Here is a tiny trained network, its code and every weight. The questions are about switching its units off for an input and a class, where a switched-off unit gives its printed mean instead of its output.

import numpy as np


def w(rows, s, z=0):
    codes = np.array(rows[::2]) - 128.0
    scale = np.full(codes.shape[1], s)
    scale[-1] = z or s
    return codes * scale


def f(y):
    return y / 2 * (1 + np.tanh(0.7978845608 * (y + 0.044715 * y**3)))


def log_softmax(a):
    a = a - a.max(-1, keepdims=True)
    return a - np.log(np.exp(a).sum(-1, keepdims=True))


def net(x, mask):
    res = np.array(x, float).reshape(1, 6) / 4 @ E
    y = f(res @ A[0][:, :-1].T + A[0][:, -1])
    res = res + np.where(mask, y, B[0][:, -1]) @ B[0][:, :-1]
    return log_softmax(res[-1] @ U[:, :-1].T + U[:, -1])


A, B = {}, {}
E = w([
[111,120,120,125,127,119,134],'x0',
[121,213,111,67,80,55,148],'x1',
[70,203,167,86,252,182,193],'x2',
[152,81,164,53,168,122,5],'x3',
[229,60,221,118,180,86,252],'x4',
[109,156,254,215,99,107,77],'x5',
],0.0097)
A[0] = w([
[242,55,39,203,40,38,75,41],'N0',
[212,243,131,24,52,9,130,105],'N1',
[206,59,1,117,147,164,149,84],'N2',
[112,106,219,206,69,102,87,157],'N3',
[91,24,78,190,118,221,92,99],'N4',
[182,52,149,59,179,139,17,89],'N5',
[128,119,80,221,89,175,209,137],'N6',
[169,51,138,169,165,174,140,130],'N7',
[226,87,175,128,184,36,200,2],'N8',
[170,143,28,65,153,137,130,96],'N9',
],0.0084,0.0063)
B[0] = w([
[173,190,63,84,216,191,143,251],'N0',
[60,33,160,132,101,185,206,214],'N1',
[136,52,147,248,183,91,116,204],'N2',
[170,78,109,201,164,136,139,236],'N3',
[112,81,145,93,79,199,133,199],'N4',
[192,163,97,88,84,30,170,208],'N5',
[190,176,111,63,85,35,158,213],'N6',
[85,63,132,53,91,179,147,197],'N7',
[54,179,21,155,93,152,15,228],'N8',
[157,97,139,190,136,120,74,188],'N9',
],0.011)
U = w([
[59,140,74,124,61,156,62,102],'0',
[121,153,137,61,249,179,175,184],'1',
[90,51,159,74,80,171,182,77],'2',
[143,85,173,206,167,94,133,112],'3',
[118,107,137,98,109,130,148,254],'4',
[159,130,144,72,67,61,160,121],'5',
[125,138,159,114,150,123,135,43],'6',
],0.012,0.0099)

Each question gives the input, the list of numbers given to net, and the class t.
The units are the neurons (one row each of A and B). Each row of codes is followed by its name. A weight is (code - 128) times the scale printed after its matrix; where a second scale follows, it is the last column's (A, B and U).
mask holds one flag per neuron, in row order. A switched-off neuron (its flag False) gives its mean, the last column of its row in B, instead of its output. The means were averaged over made-up inputs and are rounded, as every weight is.
A unit's drop is (log p(t) with every unit on - log p(t) with that unit switched off) / (log p(t) with every unit on - log p(t) with every unit switched off).
The circuit of an input: a set's keep is (log p(t) with only the set's units on - log p(t) with every unit switched off) / (log p(t) with every unit on - log p(t) with every unit switched off). Starting from all 10 units, units are removed one at a time, each time the one whose removal leaves the highest keep (on an exact tie, the one counted first), for as long as the keep stays at least 0.8.
units of the circuit, in order: the units of the circuit, biggest drop first
top k neurons: the k neurons with the biggest drops, biggest first
drop of u: that unit's drop, to one decimal
input [-4,1,-5,-4,8,-2], class 0: units of the circuit, in order	N8
input [1,8,-8,-4,-7,0], class 1: top 2 neurons	N0, N8
input [5,-8,-4,5,5,4], class 2: top 3 neurons	N7, N4, N6
input [-6,-7,-1,0,-5,-2], class 2: units of the circuit, in order	N8, N4
input [-1,-6,-1,-8,-2,1], class 5: top 2 neurons	N6, N1
input [1,6,4,-7,-4,-4], class 5: units of the circuit, in order	N6, N0
input [-8,-5,-6,-6,7,3], class 4: top 3 neurons	N6, N3, N0
input [3,-7,1,-3,4,6], class 2: top 2 neurons	N7, N2
input [8,-6,6,8,-5,-8], class 3: units of the circuit, in order	N2, N9
input [-1,-5,4,0,5,3], class 0: top 2 neurons	N8, N0
input [-2,2,6,8,5,0], class 5: top 2 neurons	N5, N0
input [-2,1,-4,1,-2,-3], class 1: units of the circuit, in order	N0, N8
input [-5,-6,5,6,-3,2], class 2: units of the circuit, in order	N0, N4
input [-3,-1,-1,-1,5,-7], class 3: units of the circuit, in order	N2
input [-8,-8,-6,1,-7,-1], class 2: top 2 neurons	N4, N8
input [0,-2,6,3,-3,7], class 3: units of the circuit, in order	N0, N3
input [-4,-7,3,-4,1,4], class 2: top 2 neurons	N0, N7
input [1,-4,3,2,-3,0], class 2: top 3 neurons	N0, N8, N4
input [8,7,1,-7,-6,-4], class 4: top 3 neurons	N8, N1, N5
input [-6,2,-2,0,5,-6], class 3: units of the circuit, in order	N2
input [2,-8,7,-5,-4,5], class 2: top 3 neurons	N0, N4, N8
input [-7,4,3,8,5,-1], class 5: drop of N5	1.0
input [8,3,-1,3,-3,4], class 4: drop of N9	0.5
